What each symbol does to the nodes:
from | $ ^ % * @ !
gf | fj nb ql td cr fp
bl | zq ml zp mg qq gl
sm | ms jg mn gb nt pf
rz | cj cr cz gf lt zl
rt | qb sm ds zs bq lc
ql | fp ng td zj nq lt
dq | bl bp qq jr dt zp
gs | zb hp jb gz rp pb
sc | tr gt qn zh jl sd
bn | hm rc tc fm lc bd
ds | lc mn zs ms hl fg
tb | jr lc bp bn fc ml
bs | mh cj cp sg pm qp
rc | rt ns bq hl pf ds
jr | mg tc ml hm bp gd
rf | jg dr bh dz jh zz
fs | zt qt fl zd mh tt
fm | fc hl rt ds rc qb
qd | fs sg mh qp bs fl
qq | zp bn jr ml tb mg
jh | bh sc cg dr pj dz
nf | gr tt lj cl sr rp
cz | zl nq gf ql sn fj
bt | hl mj ns nt fb sm
dr | tn zh tr sd sc sf
dt | qq qb tb bp bd jr
zs | fg gb ms pf sm rc
ms | rc fb pf bt mn bq
pq | gt rd gs jb gr zb
nt | mn bh hg jg mj gb
tt | gj bs lg qd zd ff
jl | qn gs jf gt fr zh
md | nt jh mj rf hd hg
gd | dq fc dt tb hm qq
jf | zh jb gt zb pq mf
pm | cp cz rg cj hz sg
zh | jn pb mf lm gt hn
rj | pm lt hz rz fj rg
zj | sn lz lp zf ng cr
hl | zs hg sm mn ns ms
tr | sf mf sd jn qn pj
hz | rg sn rz cz fp cj
gb | bt hd fb md jg ns
zd | lg pm th bs qt qd
mn | pf zz gb fb hg bt
bh | zz tr dz tn cg hd
fr | jf rp pq gs hb gt
gr | gs gj rp rd lj jb
tn | tp jn sf pj tr jh
lz | dj dq tq jj gl cf
jn | jd fr hn jl mf sc
fl | tt jt zd th qp lg
mj | hg cg rf bh tp jg
sf | jh hn pj jd sd cg
tp | rf jd jh cg sf bh
sr | lj zd zt tt fs cl
ng | lp gl rm lz mt zf
ff | sr qp fs fl qd zt
qg | jj tb dq qq gd bl
mf | hn hb lm fr zb jl
lg | ff cp qd mh th fs
pf | bq md bt ns gb hl
tc | bd bq fm rt fg fc
jc | jt fp rj hz zl pm
hn | sc pq jl jf lm qn
qp | zd rj qt jt sg th
qn | sd zb zh mf jf jn
cj | jc ql zl fj cz rj
zt | cl th tt lg fl gj
lt | cz zf sn cr zj gf
nb | zj zq ng rm cf lp
jt | bs rz pm rg rj cp
hd | mj pj tp jh tn rf
qb | bn ms lc fg ds tc
gj | hp mh ff fs lg sr
lc | tc pf fg rc zs fm
hg | gb dz jg zz rf fb
dj | nb bl cf mt tq ng
fj | hz zj fp lt ql rz
zl | rj td fj fp gf hz
fb | ns tp md mj zz nt
cf | ng zp mt zq jj rm
lp | cr tq zf dj rm nq
zb | lm nf pb hb jb fr
ml | gd fm hm bd bn dt
mh | fl jc qp qt cp zd
lm | jl gr fr pq pb jf
hm | dt rt bd fc tc tb
rd | gz fs hp sr gj nf
gt | mf gz zb pb gs lm
zp | gl hm mg gd jr qg
cg | dz qn dr tr jd tn
fc | bp zs qb lc rt bn
lj | rp lg cl gj zt rd
bp | ml fg bn tc qb hm
td | lt rm zj lp nb sn
pb | fr lj hb gr gz pq
mt | rm mg zq gl bl lz
fp | rz lp lt sn td cz
mg | qg bd gd dt ml dq
gz | hb zt nf lj hp gr
gl | tq dt qg dq mg jj
zz | md sf hd tp dz mj
cr | ql cf nq nb zf td
dz | hd sd tn sf dr tp
hb | pq cl gr rp nf gs
bd | tb ds fc qb fm bp
jj | mt jr bl zp dq zq
jd | dr jf sc qn hn tr
sg | qt fj jc rj cj jt
sd | pj lm jn hn zh jd
cp | qp zl sg jc rg qt
sn | gf dj cr nq lp ql
zq | lz gd gl qg zp tq
rg | sg gf cj zl rz jc
nq | td mt nb ng dj zj
pj | cg jl jd sc jn dr
hp | nf fl sr zt ff lj
qt | th hz jt pm jc bs
rm | zf qg lz tq zq dj
jb | pb sr gz nf rd hb
jg | fb tn zz hd bh md
zf | nq jj dj cf lz nb
tq | cf qq jj bl qg mt
th | qd rg bs cp jt mh
fg | fm bt rc bq ms rt
cl | rd qd gj ff tt hp
bq | ds nt hl sm bt zs
ns | sm rf nt hg md mn
rp | jb ff rd hp cl gz

The rows follow the links: the fewer symbols apart two nodes are, the more alike their rows tend to be.

Each row is also shifted at random along 3 hidden directions that mean nothing.

Each row, then its node:
(+240, +24, +255, -621, -413, +118, +98, -149, +106, -324, +202, +45, +187, -11, +596, +556, +38, +579, +116, -199, -331, +52, +260, +119, +193) -> nb
(+337, -228, -334, -358, -11, +193, -1, -254, -277, +126, -210, -280, +65, +157, +88, +358, +414, -118, -309, -205, -82, -269, +443, +103, +248) -> hl
(-229, +572, +217, -296, +182, -380, +10, -65, +324, -315, +150, +131, -120, -153, +349, +213, -331, +586, +227, +101, -326, +30, +343, -50, +191) -> lp
(+193, +44, +585, +139, +85, -402, -81, +132, -225, +381, -333, +367, -195, +148, +135, +83, +232, +158, +73, -36, -70, -79, -271, -143, +114) -> gj
(-356, +191, -580, +539, +150, +245, -8, +141, +222, +145, +188, +32, +156, -126, -922, -316, -70, -401, -11, +475, +99, +168, +160, +129, +107) -> zz
(+155, +117, -362, -1, +92, +135, +2, -183, -96, +169, -201, -97, -3, 0, -85, +371, +205, +83, -265, +140, -116, -201, +491, +54, +449) -> ns
(+286, -174, -404, +193, -362, -91, -346, -61, -180, +28, -164, +210, +193, +130, -84, +263, +304, -119, -241, -330, -137, -97, +338, +74, +552) -> mj
(-34, -5, +239, -341, +30, -873, -241, -276, +249, -458, -72, +292, +146, -12, +379, +56, -241, +196, +16, -416, -380, +129, +242, +14, +175) -> nq
(+7, +85, +65, +22, +75, +45, +222, +244, +239, +213, -17, -70, -393, +41, +229, +30, -84, +146, +143, +675, -251, +312, -76, -470, -169) -> jt
(-182, +38, +501, +344, +389, -578, -106, +139, -20, +360, -267, +384, -159, +111, -344, -330, +29, -177, +94, +183, +14, +131, -374, -119, -106) -> zt
(+486, -443, +575, -19, -266, +24, +127, -51, -251, +335, -277, +190, +244, +55, +78, +74, +389, -62, -31, -76, +67, +5, -422, +128, -91) -> hp
(+165, -154, +209, -96, -155, +185, +169, +339, -23, +430, +56, +7, -209, +208, +68, +81, +346, -172, +250, +413, -74, +201, -274, -146, -290) -> qd
(-422, +229, -304, +5, +746, -98, -78, -110, -91, +99, -118, -277, -282, +143, -387, -223, -39, -137, -211, -54, +76, -220, +285, -66, +70) -> ds
(+552, -173, -564, +51, -845, +658, +11, +177, -124, +52, +202, -92, +291, -68, +91, +357, +377, -213, +31, -39, +84, -98, +170, +228, +171) -> dz
(-24, +19, +492, +298, +283, -57, +264, +35, +21, +386, -147, +139, +78, -186, -406, -306, +34, -140, +113, +430, +193, +92, -428, +110, -266) -> lj
(+257, +34, -328, -259, +128, +30, -49, -213, -257, +150, -257, -213, -74, +105, +178, +442, +316, +65, -272, -118, -113, -351, +540, +22, +381) -> pf
(-151, -495, -94, -259, +130, +471, -27, -331, -306, -72, -3, -337, +32, +271, -100, +77, +58, -25, -394, -285, +188, -71, -71, +19, -58) -> fc
(-177, +163, -362, -39, +587, -275, -93, -222, -97, +116, -252, -201, -180, +84, -246, -15, +54, -202, -244, -31, -20, -260, +434, -4, +185) -> ms
(-321, -528, -28, -256, +115, +258, -100, -430, -197, -223, +70, -265, +63, +162, -143, +71, -158, -208, -299, -133, +332, +15, -200, +151, -292) -> tb
(-368, +59, -209, -44, +620, -123, -183, -173, -202, +45, -177, -220, -251, +244, -235, -158, -13, -62, -289, -284, +49, -232, +222, -112, +124) -> rt
(-315, +95, +8, +213, +377, -133, +169, +204, +442, +60, +45, -12, -283, +18, -117, -389, -329, +111, +88, +594, -309, +474, -90, -526, -171) -> rg
(+616, -50, +138, +221, -481, +105, -7, +147, -259, -58, -161, +106, +227, -169, +417, -90, +170, +123, -30, -681, +150, -344, -205, +77, +122) -> jf
(-82, -398, -99, -268, +170, +318, -103, -274, -358, -40, -90, -284, -28, +328, -21, +90, +141, +27, -389, -422, +116, -154, +36, -22, +60) -> qb
(-196, -508, +36, +210, +191, -442, +9, -29, +387, -52, -102, +95, +24, +117, -262, -567, -254, -366, -96, +299, -276, +635, -250, -396, -296) -> jc
(+639, +146, -366, +192, -728, +52, -183, +68, -226, -133, -132, +90, +3, -212, +688, +536, +93, +152, -35, -294, +64, -390, +204, +1, +393) -> dr
(+222, -61, +184, -40, -39, -580, -147, +110, +27, +101, -317, +198, -448, +183, +637, +230, +3, +152, +21, +112, -372, +117, +6, -524, +79) -> cp
(-247, +310, +153, -504, -114, +125, -215, -26, -254, -243, +275, -45, -306, +173, +527, +641, -37, +458, +172, -273, +133, -304, +115, +111, +77) -> zp
(-337, -124, +271, -266, -25, -154, -85, -265, +222, -399, +256, +183, +299, +10, -138, +14, -232, +154, +47, -145, -103, +282, -17, +219, -8) -> rm
(+73, +232, +441, +315, +346, -583, +60, -16, -12, +202, -328, +209, +19, -290, -117, -366, -88, -180, +100, +2, +212, -194, -282, +118, -179) -> gr
(+275, -116, +309, -138, -248, +337, +189, +367, -118, +486, +44, +31, -184, +253, +140, +183, +444, -6, +265, +337, -78, +130, -268, -117, -202) -> lg
(-59, -197, +69, +16, +62, -332, -10, +103, +322, -115, -25, +96, -62, +189, +120, -341, -136, +69, -14, -12, -461, +448, -20, -457, -8) -> hz
(-178, -258, +46, +51, +216, -731, -174, +34, +385, -253, -75, +206, +35, +203, -52, -573, -221, -148, -42, -250, -482, +494, -15, -381, -42) -> rz
(-1031, +349, +1, +14, +696, -303, -194, -136, +140, -267, +294, -65, -305, -36, -507, -258, -598, -203, +131, +282, +404, +31, -118, +145, -370) -> mg
(+156, +296, +462, +158, +168, +249, +425, +159, -26, +434, -89, -3, -20, -298, -88, -53, +89, +144, +229, +496, +201, -139, -300, +132, -208) -> nf
(-104, -148, +259, -522, -378, +181, -208, -118, -143, -344, +328, +123, +158, +233, +281, +457, +71, +338, +86, -470, -10, +19, -1, +246, +90) -> zq
(+386, -235, -205, +441, -542, +418, +108, +1, -20, -127, +27, -33, +381, -345, -32, -201, -78, -152, -106, -121, +291, -30, -260, +137, -49) -> jn
(-155, -62, +305, -287, +9, -688, -226, -333, +217, -491, +10, +304, +226, -3, +188, +64, -279, +215, -14, -356, -279, +178, +138, +107, +150) -> zf
(-171, +333, -497, +232, +266, +506, +206, -6, +111, +286, +43, -186, +2, -143, -581, +114, +37, +33, -87, +685, +2, -14, +393, +94, +246) -> nt
(+34, +6, -69, -275, +260, -172, -346, -189, -473, -14, -323, -127, -339, +379, +427, +359, +182, +325, -375, -723, -62, -477, +333, -202, +435) -> lc
(-3, +500, -70, +638, +47, +165, +115, +252, +64, -21, +8, +38, -22, -424, -122, -400, -302, +178, +85, +46, +257, -222, -187, -39, +23) -> zh

Complete each set of four: the symbols that take the first to the second take the third to the fourth, perhaps in another order.
Answers are names.
A (+156, -344, +76, -38, -108, -105, +96, +84, +188, +70, -119, 0, -160, +144, +257, -20, -13, -23, -15, +325, -316, +397, -121, -430, -155)
B (+288, -221, +90, -487, -300, -302, -6, -22, +238, -313, +84, +49, +194, +130, +480, +24, +102, +100, +95, -429, -481, +238, +210, -65, +17)
C (-52, -506, +365, +175, +36, -85, +69, +119, +46, +388, -32, +174, +167, +209, -583, -453, +227, -570, +80, +259, +67, +406, -555, +35, -431)
D pm

A (-203, -479, +312, -335, -219, -368, -291, -393, +76, -502, +146, +298, +445, +157, -47, +36, -140, +8, -80, -529, -122, +296, -74, +271, +31)
B (-740, +41, +215, -60, +308, -248, -135, -203, +319, -387, +359, +194, +239, -13, -573, -310, -432, -13, +104, +36, +33, +370, -111, +225, -155)
C (+327, +111, +88, +450, -216, -95, -47, +124, -144, -75, -155, +141, +151, -239, +178, -287, -46, +64, -35, -505, +179, -294, -206, +23, +106)
D jf

A (+515, -431, +540, +26, -179, -283, +83, -161, -216, +191, -367, +173, +340, -94, +117, -90, +268, -243, -54, -246, +146, -110, -392, +225, -150)
B (+250, +108, +576, +118, +53, -103, +97, +110, -202, +390, -258, +264, -125, +6, +115, +131, +220, +217, +96, +133, +19, -109, -269, -40, +50)
C (+282, +598, +374, +114, +126, +127, +380, +237, -88, +339, -115, -41, -146, -355, +235, +26, +87, +284, +306, +260, +203, -423, -142, +104, -114)
D rd

A (-151, +105, -645, +446, -135, +380, +30, +204, +183, +95, +272, -55, +213, -165, -710, -245, +23, -475, +63, +399, +155, +148, +111, +216, +3)
B (-81, +552, -376, +690, +2, -145, -67, +138, +121, -95, -36, +108, -135, -467, -60, -128, -428, -15, +80, +274, +245, -217, +43, -48, +113)
C (+219, -104, -524, +220, -426, +305, -141, +94, -70, +72, +106, +51, +248, +33, -252, +138, +279, -225, -84, -34, -11, -14, +228, +151, +307)
D dr

A (+40, +1169, +341, +277, +448, -25, +346, +400, -25, +354, -110, +3, -471, -467, +283, +15, -126, +522, +427, +407, +206, -566, -4, -43, +18)
B (+387, +125, +599, +146, +100, -760, -107, -96, -253, +188, -533, +370, -53, -134, +379, +62, +100, +107, -14, -301, +58, -367, -209, +24, +117)
C (-345, +42, +89, -293, +183, -235, -332, -305, -290, -281, -31, -41, -337, +140, +359, +419, -249, +196, -117, -294, +225, -286, +39, +26, +4)
D hm

A (+257, +351, +333, +157, +115, +51, +327, +173, -50, +263, -115, -23, +16, -349, +58, -190, +54, +12, +232, +107, +247, -297, -224, +178, -216)
B (-70, +147, +76, -24, +56, +441, +384, +447, +179, +485, +213, -168, -373, +59, -92, -15, +142, -99, +391, +920, -31, +286, -231, -214, -435)
C (-82, -50, -428, +69, +290, +93, +54, -249, +29, +172, -148, -170, +148, -44, -513, +10, +91, -286, -269, +292, -10, -19, +353, +134, +175)
D pj

A (+76, -571, +12, -55, -164, +131, +187, +62, +330, -34, +68, -78, +133, +168, -55, -338, -13, -146, -53, +192, -346, +614, -200, -343, -247)
B (+381, +145, +88, -501, -321, +5, +74, +262, +153, -157, +106, -14, -136, +188, +818, +280, +172, +581, +188, -320, -591, +57, +327, -324, +241)
C (-400, -195, +87, -451, -244, +785, +160, -38, +83, -219, +667, -170, +303, +106, -333, +78, -17, +12, +222, +116, +202, +279, -199, +419, -362)
D qq

A (+28, -257, +63, -254, -27, -597, -95, -3, +352, -339, +21, +125, +176, +146, +155, -375, -80, -124, +20, -408, -475, +382, +117, -175, -51)
B (-421, +205, +213, -320, -22, +433, +133, -27, +197, -250, +511, +1, +128, -28, -151, +167, -170, +413, +235, +185, -3, +217, -9, +229, -69)
C (-424, +192, +212, -337, -24, +212, -71, -33, +69, -294, +419, +97, +36, +84, -50, +217, -149, +385, +209, -66, +20, +103, +14, +217, +7)
D hm

A (-362, -87, +129, -430, -187, +411, -35, -47, -29, -256, +501, -69, +126, +154, -104, +206, -41, +98, +181, -107, +159, +117, -106, +319, -204)
B (-618, +179, +123, -248, +178, -128, -255, -89, +5, -321, +342, +77, -113, +113, -126, +92, -257, +86, +165, -154, +179, +6, -38, +211, -127)
C (-487, +701, -355, +11, +864, +164, +108, +73, -23, +238, -2, -375, -477, +31, -330, -68, -76, +120, -48, +329, +78, -339, +431, -119, +101)
D zs

A (+140, -790, +434, +104, -154, +108, +138, +21, -35, +357, -48, +139, +401, +185, -571, -396, +361, -603, -1, +146, +88, +426, -650, +158, -445)
B (-50, +438, +485, +219, +245, +166, +235, +344, -53, +533, -52, +163, -327, -12, -113, +50, +142, +288, +284, +565, +37, -33, -278, -129, -69)
C (-364, -521, -117, -188, +210, +607, +65, -353, -161, -87, +145, -410, +76, +160, -375, -66, -95, -175, -325, +44, +329, +83, -196, +119, -292)
D bp

A (+207, +354, -521, +153, -362, +698, +72, +268, -80, +219, +190, -60, -6, -35, -78, +436, +304, +223, +52, +285, -60, -166, +383, +67, +463)
B (+324, -235, -480, +333, -555, +87, -101, -13, +12, -141, +43, +11, +328, -235, -68, -12, +9, -465, -63, -56, +202, -26, -26, +199, 0)
C (+45, -809, +69, -623, -490, +256, -209, -416, -325, -350, +194, -175, +274, +274, +232, +383, +147, -270, -174, -548, +280, +14, -195, +359, -289)
D bn

A (+203, +1, -358, +166, -114, -122, -259, -151, -170, +89, -243, +161, +73, +75, -74, +343, +212, +50, -285, -144, -159, -154, +429, +26, +606)
B (+153, -208, -209, +664, -212, -594, -327, -160, +10, -305, -289, +285, +258, -302, -83, -351, -338, -394, -236, -383, +223, -64, -169, +40, +110)
C (+106, +97, +197, +390, +141, -300, +69, +114, -1, +32, -129, +81, +216, -284, -233, -649, -66, -342, +114, -283, +289, -172, -329, +163, -242)
D tt

A (+358, -460, +209, -196, -332, -147, -16, +163, -101, +274, -125, +80, -125, +299, +337, +163, +355, -251, +96, +85, -170, +210, -233, -205, -205)
B (+502, -873, +30, -305, -626, +562, +330, +44, +136, +79, +90, -185, +244, +218, +277, +74, +289, -135, -67, +243, -303, +563, -247, -227, -298)
C (-378, -248, +278, -203, +55, -468, -164, -358, +274, -493, +170, +273, +387, +5, -227, -152, -314, -1, -28, -226, -126, +349, -41, +228, -32)
D gl

A (-390, -100, +270, -261, -30, -160, -179, -223, +117, -396, +273, +232, +236, +92, -107, +56, -201, +196, +56, -249, -80, +229, -38, +227, +32)
B (-386, -34, +27, -459, -85, +418, -27, -103, -95, -226, +429, -203, -53, +103, +23, +282, -80, +39, +140, +3, +308, -40, -81, +280, -285)
C (+114, -164, -570, +399, -377, -47, -205, +31, +68, -106, +67, +68, +292, -150, -345, -172, +10, -604, -51, -51, +175, +51, +52, +211, +45)
D sc

A (-369, +191, +132, -211, +252, -485, +36, -152, +475, -372, +179, +98, +133, -161, -76, -214, -387, +94, +168, +136, -245, +301, +157, +57, -85)
B (-341, +166, +254, -344, -84, +234, +1, -78, +118, -299, +387, +103, +118, +34, +11, +232, -146, +429, +170, -33, -64, +149, +29, +220, +42)
C (+132, +164, +69, -249, -52, -152, +47, +261, +228, -132, +58, +26, -188, +153, +519, +2, +14, +445, +139, -154, -552, +204, +213, -420, +161)
D cr

